Here is a tiny trained network, its code and every weight. The questions are about switching its units off for an input and a class, where a switched-off unit gives its printed mean instead of its output.

import numpy as np


def w(rows, s, z=0):
    codes = np.array(rows[::2]) - 128.0
    scale = np.full(codes.shape[1], s)
    scale[-1] = z or s
    return codes * scale


def f(y):
    return np.maximum(y, 0)


def log_softmax(a):
    a = a - a.max(-1, keepdims=True)
    return a - np.log(np.exp(a).sum(-1, keepdims=True))


def net(x, mask):
    res = np.array(x, float).reshape(1, 3) / 4 @ E
    y = f(res @ A[0][:, :-1].T + A[0][:, -1])
    res = res + np.where(mask, y, B[0][:, -1]) @ B[0][:, :-1]
    return log_softmax(res[-1] @ U[:, :-1].T + U[:, -1])


A, B = {}, {}
E = w([
[229,82,78,114,93,92,69,31,109],'x0',
[86,171,112,239,205,111,97,48,151],'x1',
[175,139,9,155,115,171,149,141,254],'x2',
],0.011)
A[0] = w([
[131,97,95,129,137,138,148,119,138,243],'n1',
[163,143,56,166,115,199,183,138,239,48],'n2',
[93,127,172,126,183,78,119,117,5,66],'n3',
[83,108,174,67,107,60,101,134,39,44],'n4',
[54,166,227,141,172,83,155,144,20,129],'n5',
[123,69,149,21,30,183,198,227,105,54],'n6',
[111,154,68,141,115,202,205,161,214,92],'n7',
[88,180,152,217,208,144,93,110,129,57],'n8',
[77,182,126,174,207,154,177,201,137,87],'n9',
[22,184,162,140,135,127,128,187,112,93],'n10',
[188,72,131,120,108,77,24,47,125,99],'n11',
[99,84,201,116,178,63,65,56,52,131],'n12',
[123,138,215,167,205,55,102,90,40,57],'n13',
[141,124,101,189,203,68,97,31,112,72],'n14',
[174,76,110,107,112,71,78,10,79,79],'n15',
[79,235,130,227,195,121,141,91,123,88],'n16',
[170,123,46,162,136,181,170,124,241,55],'n17',
[127,108,92,102,136,163,89,134,117,33],'n18',
[105,126,147,121,131,156,124,143,83,250],'n19',
[81,189,114,219,194,151,117,91,144,105],'n20',
[184,44,183,30,90,135,174,199,101,84],'n21',
[203,68,105,162,63,32,63,57,99,62],'n22',
[41,177,148,200,203,86,65,50,117,109],'n23',
[63,201,131,96,225,224,187,194,146,183],'n24',
[129,140,39,185,159,181,145,121,206,132],'n25',
[30,192,214,131,197,165,224,206,170,85],'n26',
[119,151,121,162,173,70,123,108,128,235],'n27',
[39,144,115,137,124,155,232,206,113,54],'n28',
],0.011,0.015)
B[0] = w([
[48,93,205,102,84,12,134,107,125,222],'n1',
[188,138,164,199,156,123,12,153,202,199],'n2',
[201,151,123,205,87,123,31,121,161,204],'n3',
[204,158,144,198,138,141,42,174,212,186],'n4',
[124,134,186,195,118,61,54,151,207,254],'n5',
[209,203,96,51,122,168,170,221,72,210],'n6',
[162,160,161,193,124,71,49,160,188,193],'n7',
[230,176,76,84,128,184,136,202,73,186],'n8',
[195,46,89,121,183,127,77,58,61,189],'n9',
[181,61,99,145,164,136,75,53,48,192],'n10',
[137,77,93,121,175,138,113,76,69,212],'n11',
[118,122,162,154,98,58,42,136,181,240],'n12',
[184,140,166,197,118,120,39,169,175,210],'n13',
[215,168,90,75,129,182,136,184,66,200],'n14',
[135,62,71,144,180,142,112,54,78,210],'n15',
[193,165,98,59,124,152,142,192,88,212],'n16',
[196,127,150,182,112,95,20,138,147,204],'n17',
[150,95,154,133,146,78,71,130,144,128],'n18',
[64,88,188,103,89,14,149,111,121,234],'n19',
[163,174,114,75,121,143,157,184,110,208],'n20',
[204,179,128,69,119,121,164,199,80,208],'n21',
[195,72,58,128,229,205,120,66,52,207],'n22',
[184,175,104,78,102,148,164,196,73,234],'n23',
[108,75,119,109,130,93,132,72,98,237],'n24',
[163,135,185,159,92,80,68,126,150,219],'n25',
[162,41,69,135,186,145,133,54,61,227],'n26',
[60,94,219,55,48,10,187,123,89,233],'n27',
[179,96,57,149,149,207,111,70,62,175],'n28',
],0.013,0.018)
U = w([
[142,128,156,200,134,109,67,140,181,55],'0',
[138,71,67,122,193,139,123,22,102,100],'1',
[153,166,97,60,133,140,148,227,108,83],'2',
[68,81,195,88,74,63,168,81,140,232],'3',
[24,246,37,242,8,241,236,231,247,6],'4',
[9,230,32,234,217,221,233,231,239,6],'5',
[37,241,234,236,22,249,239,16,243,6],'6',
[140,242,143,228,34,250,246,33,109,6],'7',
],0.02,0.018)

Each question gives the input, the list of numbers given to net, and the class t.
The units are the neurons (one row each of A and B). Each row of codes is followed by its name. A weight is (code - 128) times the scale printed after its matrix; where a second scale follows, it is the last column's (A, B and U).
mask holds one flag per neuron, in row order. A switched-off neuron (its flag False) gives its mean, the last column of its row in B, instead of its output. The means were averaged over made-up inputs and are rounded, as every weight is.
A unit's drop is (log p(t) with every unit on - log p(t) with that unit switched off) / (log p(t) with every unit on - log p(t) with every unit switched off).
The circuit of an input: a set's keep is (log p(t) with only the set's units on - log p(t) with every unit switched off) / (log p(t) with every unit on - log p(t) with every unit switched off). Starting from the 12 units with the biggest drops (on a tie, the unit counted first), units are removed one at a time, each time the one whose removal leaves the highest keep (on an exact tie, the one counted first), for as long as the keep stays at least 0.8.
units of the circuit, in order: the units of the circuit, biggest drop first
unit that matters most: the unit with the biggest drop
top k neurons: the k neurons with the biggest drops, biggest first
drop when u is switched off: that unit's drop, to one decimal
input [7,-8,4], class 2: units of the circuit, in order -> [n6]
input [7,-8,-2], class 2: top 2 neurons -> [n21 n6]
input [5,5,2], class 1: top 3 neurons -> [n22 n15 n6]
input [-8,-8,-3], class 1: top 3 neurons -> [n26 n28 n10]
input [-6,-8,8], class 0: top 3 neurons -> [n7 n2 n17]
input [5,6,2], class 2: top 3 neurons -> [n14 n26 n23]
input [-6,-6,1], class 1: top 2 neurons -> [n26 n28]
input [5,-7,6], class 2: top 3 neurons -> [n6 n21 n5]
input [-8,-7,-7], class 1: top 4 neurons -> [n26 n28 n10 n24]
input [-3,8,7], class 2: top 3 neurons -> [n16 n20 n8]
input [2,-4,0], class 2: top 2 neurons -> [n27 n6]
input [7,1,-5], class 1: top 2 neurons -> [n22 n15]
input [6,7,5], class 2: drop when n14 is switched off -> 0.5
input [8,-7,-6], class 1: unit that matters most -> n15
input [-3,-5,-2], class 2: drop when n6 is switched off -> 1.9
input [0,3,3], class 3: drop when n13 is switched off -> 0.2
